Here is a tiny trained network, its code and every weight. The questions are about switching its units off for an input and a target symbol, where a switched-off unit gives its printed mean instead of its output.

import numpy as np


def w(rows, s, z=0):
    codes = np.array(rows[::2]) - 128.0
    scale = np.full(codes.shape[1], s)
    scale[-1] = z or s
    return codes * scale


def f(y):
    return y / 2 * (1 + np.tanh(0.7978845608 * (y + 0.044715 * y**3)))


def softmax(a):
    e = np.exp(a - a.max(-1, keepdims=True))
    return e / e.sum(-1, keepdims=True)


def log_softmax(a):
    a = a - a.max(-1, keepdims=True)
    return a - np.log(np.exp(a).sum(-1, keepdims=True))


def net(x, mask):
    ids = ['ΓΔΘαεηλστψ'.index(c) for c in x.split()]
    T = len(ids)
    res = E[ids] + P[:T]
    u = 0
    for l in range(2):
        q, k, v = (res @ M[l].T for M in (Q, K, V))
        z = softmax(np.where(np.tri(T) > 0, q @ k.T / 2**0.5, -1e9)) @ v
        res = res + np.where(mask[u], z, O[l][:, -1]) @ O[l][:, :-1]
        u += 1
        y = f(res @ A[l][:, :-1].T + A[l][:, -1])
        res = res + np.where(mask[u : u + 8], y, B[l][:, -1]) @ B[l][:, :-1]
        u += 8
    return log_softmax(res[-1] @ U[:, :-1].T + U[:, -1])


Q, K, V, O, A, B = {}, {}, {}, {}, {}, {}
E = w([
[97,156,108,212],'Γ',
[175,173,103,127],'Δ',
[148,94,238,201],'Θ',
[187,64,158,221],'α',
[132,210,124,143],'ε',
[81,161,102,64],'η',
[166,150,94,151],'λ',
[50,120,99,200],'σ',
[189,192,112,102],'τ',
[212,10,94,105],'ψ',
],0.012)
P = w([
[166,173,118,202],'0',
[173,157,137,208],'1',
[178,131,149,207],'2',
[170,111,167,228],'3',
[173,90,183,230],'4',
[177,79,195,238],'5',
[167,66,189,254],'6',
],0.0049)
Q[0] = w([
[104,119,127,70],'L0H0',
[84,103,101,6],'L0H0',
],0.016)
K[0] = w([
[85,220,74,125],'L0H0',
[25,255,9,106],'L0H0',
],0.0077)
V[0] = w([
[113,152,254,151],'L0H0',
[190,28,143,134],'L0H0',
],0.0093)
O[0] = w([
[188,237,190,252,195],'L0H0',
[254,102,13,154,252],'L0H0',
],0.0069,0.0046)
A[0] = w([
[147,220,198,158,212],'L0N0',
[44,119,116,113,104],'L0N1',
[180,141,122,164,177],'L0N2',
[181,95,79,163,192],'L0N3',
[164,148,24,87,227],'L0N4',
[97,211,177,167,176],'L0N5',
[1,71,181,163,239],'L0N6',
[137,119,82,125,254],'L0N7',
],0.01,0.0033)
B[0] = w([
[164,196,194,149,219],'L0N0',
[121,132,78,213,128],'L0N1',
[177,111,116,152,239],'L0N2',
[156,80,86,161,254],'L0N3',
[72,1,140,93,176],'L0N4',
[119,152,157,148,193],'L0N5',
[53,69,143,243,165],'L0N6',
[141,57,137,116,175],'L0N7',
],0.0085,0.0094)
Q[1] = w([
[184,179,147,254],'L1H0',
[114,104,112,62],'L1H0',
],0.0082)
K[1] = w([
[164,86,154,254],'L1H0',
[38,170,113,68],'L1H0',
],0.0068)
V[1] = w([
[253,137,44,132],'L1H0',
[246,119,13,167],'L1H0',
],0.0046)
O[1] = w([
[178,225,3,167,208],'L1H0',
[150,196,25,87,251],'L1H0',
],0.0048,0.011)
A[1] = w([
[146,174,219,41,184],'L1N0',
[140,58,97,174,21],'L1N1',
[125,102,86,167,33],'L1N2',
[148,81,97,153,26],'L1N3',
[159,138,88,130,133],'L1N4',
[90,75,137,59,4],'L1N5',
[2,55,146,109,39],'L1N6',
[112,49,112,179,26],'L1N7',
],0.009,0.0032)
B[1] = w([
[134,226,153,65,143],'L1N0',
[68,141,131,86,248],'L1N1',
[109,156,133,107,226],'L1N2',
[99,142,132,106,225],'L1N3',
[121,139,107,109,254],'L1N4',
[96,197,163,209,131],'L1N5',
[142,215,10,131,166],'L1N6',
[71,138,142,112,205],'L1N7',
],0.012,0.0099)
U = w([
[100,197,182,89,73],'Γ',
[45,161,112,177,3],'Δ',
[169,1,128,138,255],'Θ',
[118,121,134,128,61],'α',
[86,50,194,222,177],'ε',
[152,141,169,43,160],'η',
[170,147,134,191,67],'λ',
[75,105,115,53,137],'σ',
[164,78,162,95,215],'τ',
[151,157,55,93,130],'ψ',
],0.0067,0.0069)

Each question gives the input, a string of symbols that net reads in full, and the target symbol t.
The units are the heads (2 rows each of Q, K, V and O) and the neurons (one row each of A and B). Each row of codes is followed by its name. A weight is (code - 128) times the scale printed after its matrix; where a second scale follows, it is the last column's (O, A, B and U).
mask holds one flag per unit, layer by layer, with each layer's heads first. A switched-off unit (its flag False) gives its mean, the last column of its rows in O or B, instead of its output. The means were averaged over made-up inputs and are rounded, as every weight is.
A unit's drop is (log p(t) with every unit on - log p(t) with that unit switched off) / (log p(t) with every unit on - log p(t) with every unit switched off).
The circuit of an input: a set's keep is (log p(t) with only the set's units on - log p(t) with every unit switched off) / (log p(t) with every unit on - log p(t) with every unit switched off). Starting from the 12 units with the biggest drops (on a tie, the unit counted first), units are removed one at a time, each time the one whose removal leaves the highest keep (on an exact tie, the one counted first), for as long as the keep stays at least 0.8.
units of the circuit, in order: the units of the circuit, biggest drop first
k most important neurons: the k neurons with the biggest drops, biggest first
k most important neurons of layer l: the k neurons of layer l with the biggest drops, biggest first
drop when u is switched off: that unit's drop, to one decimal
input λ Γ τ λ τ Θ τ, target λ: units of the circuit, in order	(L0H0 L0N0 L1N1)
input η Γ ε η, target Δ: units of the circuit, in order	(L0H0 L1N6 L0N6 L1H0)
input ε ε η ε σ, target Δ: units of the circuit, in order	(L1N6 L0N6 L0H0 L1H0)
input η Γ Γ Θ σ α σ, target ψ: units of the circuit, in order	(L0H0 L1H0 L0N3 L0N6)
input ψ λ τ, target σ: 2 most important neurons of layer 0	(L0N4 L0N0)
input ε η λ ε, target Γ: most important neuron of layer 1	(L1N0)
input Θ α Γ σ σ ψ Γ, target σ: 2 most important neurons of layer 1	(L1N1 L1N7)
input η Γ ε Θ τ Γ σ, target λ: 2 most important neurons of layer 0	(L0N0 L0N4)
input σ σ σ Γ τ ε ε, target Γ: 4 most important neurons	(L1N0 L0N3 L0N0 L0N6)
input η Γ η, target Δ: 4 most important neurons	(L1N6 L0N6 L0N2 L0N0)
input Θ ψ Γ η λ, target σ: 3 most important neurons	(L0N4 L1N1 L0N0)
input σ Γ Γ η ψ σ, target σ: 2 most important neurons	(L1N1 L1N7)
input α ψ σ η Γ σ, target σ: 2 most important neurons	(L0N4 L0N0)
input Θ τ σ τ σ Γ Δ, target λ: 2 most important neurons	(L0N0 L1N1)
input Γ Γ τ Γ σ Γ τ, target η: 2 most important neurons	(L1N0 L0N6)
input σ σ λ ψ ε Γ λ, target σ: 2 most important neurons of layer 1	(L1N1 L1N7)
input Γ Γ τ Γ σ σ σ, target Δ: 2 most important neurons	(L0N6 L1N6)
input η τ σ ψ Θ, target λ: 2 most important neurons	(L0N0 L0N4)
input Θ σ α Θ ε, target λ: 2 most important neurons of layer 0	(L0N0 L0N5)
input Γ σ Γ σ Γ Γ, target ε: most important neuron	(L0N6)
input α α ε α ψ, target σ: 2 most important neurons	(L0N4 L1N1)
input α ψ ε σ σ Γ Γ, target σ: 3 most important neurons of layer 0	(L0N4 L0N0 L0N7)
input τ Γ Γ ψ Δ, target σ: drop when L1H0 is switched off	0.0
input Θ σ σ Γ λ Γ, target λ: drop when L0H0 is switched off	0.7
input Γ α σ Γ, target ψ: drop when L1N4 is switched off	0.1
input σ τ λ η Γ λ, target Θ: most important neuron of layer 0	(L0N6)
input Γ Γ Δ α Γ σ, target ψ: drop when L1H0 is switched off	0.8
